Below is a small trained network, with its code and all its weights. Each question gives an input and a target symbol and asks what happens when units are switched off, that is, made to give their printed mean instead of their output.

import numpy as np


def w(rows, s, z=0):
    codes = np.array(rows[::2]) - 128.0
    scale = np.full(codes.shape[1], s)
    scale[-1] = z or s
    return codes * scale


def norm(h):
    return h / np.sqrt((h * h).mean(-1, keepdims=True) + 1e-5)


def f(y):
    return np.maximum(y, 0)


def softmax(a):
    e = np.exp(a - a.max(-1, keepdims=True))
    return e / e.sum(-1, keepdims=True)


def log_softmax(a):
    a = a - a.max(-1, keepdims=True)
    return a - np.log(np.exp(a).sum(-1, keepdims=True))


def net(x, mask):
    ids = ['γζηθλμξπστφω'.index(c) for c in x.split()]
    T = len(ids)
    res = E[ids] + P[:T]
    u = 0
    for l in range(3):
        q, k, v = (norm(res) @ M[l].T for M in (Q, K, V))
        z = softmax(np.where(np.tri(T) > 0, q @ k.T / 3**0.5, -1e9)) @ v
        res = res + np.where(mask[u], z, O[l][:, -1]) @ O[l][:, :-1]
        u += 1
        y = f(norm(res) @ A[l][:, :-1].T + A[l][:, -1])
        res = res + np.where(mask[u : u + 4], y, B[l][:, -1]) @ B[l][:, :-1]
        u += 4
    return log_softmax(norm(res)[-1] @ U[:, :-1].T + U[:, -1])


Q, K, V, O, A, B = {}, {}, {}, {}, {}, {}
E = w([
[136,118,157,68,66,122],'γ',
[62,141,160,121,112,177],'ζ',
[174,206,131,82,143,163],'η',
[137,135,73,159,100,86],'θ',
[134,3,168,88,143,151],'λ',
[177,117,176,192,185,46],'μ',
[131,126,106,116,60,158],'ξ',
[94,140,115,58,157,99],'π',
[181,121,104,147,68,138],'σ',
[163,103,47,90,111,132],'τ',
[84,174,108,231,57,151],'φ',
[173,146,189,100,117,68],'ω',
],0.021)
P = w([
[111,50,190,112,130,71],'0',
[92,87,179,126,131,82],'1',
[98,98,176,121,126,99],'2',
[92,117,162,120,117,118],'3',
[99,134,138,115,113,121],'4',
[102,152,133,106,102,127],'5',
[110,167,124,104,93,133],'6',
[106,188,121,98,87,140],'7',
[106,206,112,97,77,141],'8',
[109,228,106,98,64,145],'9',
[107,254,104,102,52,162],'10',
[102,248,132,93,41,152],'11',
],0.0066)
Q[0] = w([
[96,128,153,211,113,121],'L0H1',
[123,151,153,91,21,124],'L0H1',
[79,99,87,24,3,110],'L0H1',
],0.014)
K[0] = w([
[122,54,91,182,155,93],'L0H1',
[194,164,91,37,119,193],'L0H1',
[174,246,116,82,136,168],'L0H1',
],0.012)
V[0] = w([
[60,2,39,189,68,130],'L0H1',
[237,220,76,87,235,156],'L0H1',
[90,124,66,191,127,101],'L0H1',
],0.0053)
O[0] = w([
[73,86,189,144,18,91,77],'L0H1',
[168,219,82,121,176,2,205],'L0H1',
[136,77,160,119,84,52,6],'L0H1',
],0.0069,0.0023)
A[0] = w([
[121,167,75,139,73,155,95],'L0N1',
[89,39,180,148,197,177,11],'L0N2',
[104,30,205,204,156,158,164],'L0N3',
[154,146,254,105,106,62,1],'L0N4',
],0.008,0.0061)
B[0] = w([
[124,88,191,138,122,71,254],'L0N1',
[151,4,198,129,115,172,151],'L0N2',
[145,135,132,171,220,154,209],'L0N3',
[171,158,116,50,136,195,235],'L0N4',
],0.011,0.003)
Q[1] = w([
[174,113,122,176,174,63],'L1H1',
[135,158,149,98,172,164],'L1H1',
[166,129,101,3,123,90],'L1H1',
],0.017)
K[1] = w([
[189,194,169,166,225,15],'L1H1',
[116,121,74,32,254,166],'L1H1',
[138,221,40,102,38,126],'L1H1',
],0.0093)
V[1] = w([
[104,102,27,110,180,217],'L1H1',
[171,230,201,65,143,14],'L1H1',
[83,74,172,2,133,66],'L1H1',
],0.0054)
O[1] = w([
[77,62,102,60,130,2,151],'L1H1',
[68,14,150,214,207,227,134],'L1H1',
[129,95,188,33,229,164,253],'L1H1',
],0.0052,0.0026)
A[1] = w([
[92,41,60,184,72,178,24],'L1N1',
[168,111,106,87,121,18,250],'L1N2',
[198,146,102,48,119,121,56],'L1N3',
[187,137,142,54,178,254,210],'L1N4',
],0.0079,0.002)
B[1] = w([
[154,194,118,189,151,208,154],'L1N1',
[121,75,206,176,116,86,250],'L1N2',
[106,137,124,162,77,110,248],'L1N3',
[98,180,4,123,156,145,253],'L1N4',
],0.012,0.0069)
Q[2] = w([
[78,71,136,143,84,244],'L2H1',
[26,105,64,70,127,138],'L2H1',
[141,139,205,61,210,215],'L2H1',
],0.011)
K[2] = w([
[121,108,145,107,81,250],'L2H1',
[96,135,110,60,127,140],'L2H1',
[157,75,146,123,147,171],'L2H1',
],0.015)
V[2] = w([
[200,64,60,142,133,151],'L2H1',
[109,156,255,120,198,153],'L2H1',
[52,106,70,160,135,117],'L2H1',
],0.0087)
O[2] = w([
[192,127,226,134,31,59,129],'L2H1',
[112,254,63,159,234,102,1],'L2H1',
[11,92,189,145,49,100,162],'L2H1',
],0.0065,0.0043)
A[2] = w([
[212,128,165,254,121,121,1],'L2N1',
[119,73,64,181,106,65,121],'L2N2',
[104,164,51,168,200,152,170],'L2N3',
[219,89,40,128,139,51,137],'L2N4',
],0.0091,0.0069)
B[2] = w([
[91,136,1,43,141,66,170],'L2N1',
[110,205,116,91,163,174,253],'L2N2',
[163,148,229,118,73,37,249],'L2N3',
[158,219,173,86,146,145,248],'L2N4',
],0.0096,0.0047)
U = w([
[147,71,117,143,187,165,254],'γ',
[130,132,112,152,143,133,58],'ζ',
[235,99,7,159,103,115,146],'η',
[74,179,135,248,118,141,121],'θ',
[152,65,189,124,80,51,153],'λ',
[83,113,2,190,148,75,159],'μ',
[32,193,219,134,150,184,51],'ξ',
[74,108,41,39,119,184,98],'π',
[26,129,99,97,188,73,110],'σ',
[182,216,140,43,150,160,86],'τ',
[169,187,163,181,85,250,120],'φ',
[190,173,150,218,181,72,185],'ω',
],0.0084,0.0051)

Each question gives the input, a string of symbols that net reads in full, and the target symbol t.
The units are the heads (3 rows each of Q, K, V and O) and the neurons (one row each of A and B). Each row of codes is followed by its name. A weight is (code - 128) times the scale printed after its matrix; where a second scale follows, it is the last column's (O, A, B and U).
mask holds one flag per unit, layer by layer, with each layer's heads first. A switched-off unit (its flag False) gives its mean, the last column of its rows in O or B, instead of its output. The means were averaged over made-up inputs and are rounded, as every weight is.
A unit's drop is (log p(t) with every unit on - log p(t) with that unit switched off) / (log p(t) with every unit on - log p(t) with every unit switched off).
The circuit of an input: a set's keep is (log p(t) with only the set's units on - log p(t) with every unit switched off) / (log p(t) with every unit on - log p(t) with every unit switched off). Starting from the 12 units with the biggest drops (on a tie, the unit counted first), units are removed one at a time, each time the one whose removal leaves the highest keep (on an exact tie, the one counted first), for as long as the keep stays at least 0.8.
units of the circuit, in order: the units of the circuit, biggest drop first
unit that matters most: the unit with the biggest drop
k most important neurons: the k neurons with the biggest drops, biggest first
drop of u: that unit's drop, to one decimal
input λ τ τ ω σ ω ξ ω ω τ ω, target λ: units of the circuit, in order -> (L0N4 L2H1 L1N2 L2N2)
input γ ξ τ τ ω ξ τ γ γ, target π: 2 most important neurons -> (L2N3 L0N1)
input γ τ ω σ ω σ ω τ ξ τ, target φ: unit that matters most -> L1H1
input σ ξ ω, target τ: 2 most important neurons -> (L0N4 L2N3)
input σ τ π τ σ ω μ π η τ τ λ, target τ: 2 most important neurons -> (L2N4 L2N3)
input γ ω σ γ φ ω τ ω γ τ γ, target λ: 2 most important neurons -> (L1N4 L2N2)
input λ τ ξ τ, target φ: units of the circuit, in order -> (L0H1 L1N1)
input φ ω σ ω τ, target λ: units of the circuit, in order -> (L1H1 L2H1)
input λ τ τ ω, target τ: 2 most important neurons -> (L0N4 L1N4)
input τ η τ τ τ ζ σ, target τ: 2 most important neurons -> (L2N4 L2N2)
input τ ω σ τ, target τ: 2 most important neurons -> (L0N4 L1N4)
input τ γ σ, target η: 2 most important neurons -> (L2N1 L1N4)
input ω ξ τ τ μ τ τ ω τ, target τ: 4 most important neurons -> (L0N4 L1N4 L2N4 L0N1)
input γ σ ω λ η ω θ, target ω: 2 most important neurons -> (L2N3 L0N4)
input τ ω σ ξ τ ξ, target λ: units of the circuit, in order -> (L0N1)
input ω τ τ τ γ τ σ ω ω μ τ γ, target λ: 2 most important neurons -> (L2N2 L2N4)
input τ ξ ξ, target φ: 3 most important neurons -> (L1N2 L1N4 L1N1)
input π τ τ τ σ ω λ λ γ ξ τ τ, target λ: drop of L1N2 -> 0.2
input τ τ γ τ ω ζ τ ζ γ ξ γ λ, target γ: drop of L1N3 -> 0.1
input τ ω ξ, target φ: unit that matters most -> L1N2
input τ ω σ γ ω τ τ ω τ τ ω, target λ: drop of L0H1 -> 1.7
input φ ω τ τ π τ ζ ξ ω ξ τ λ, target γ: drop of L0N2 -> 0.6
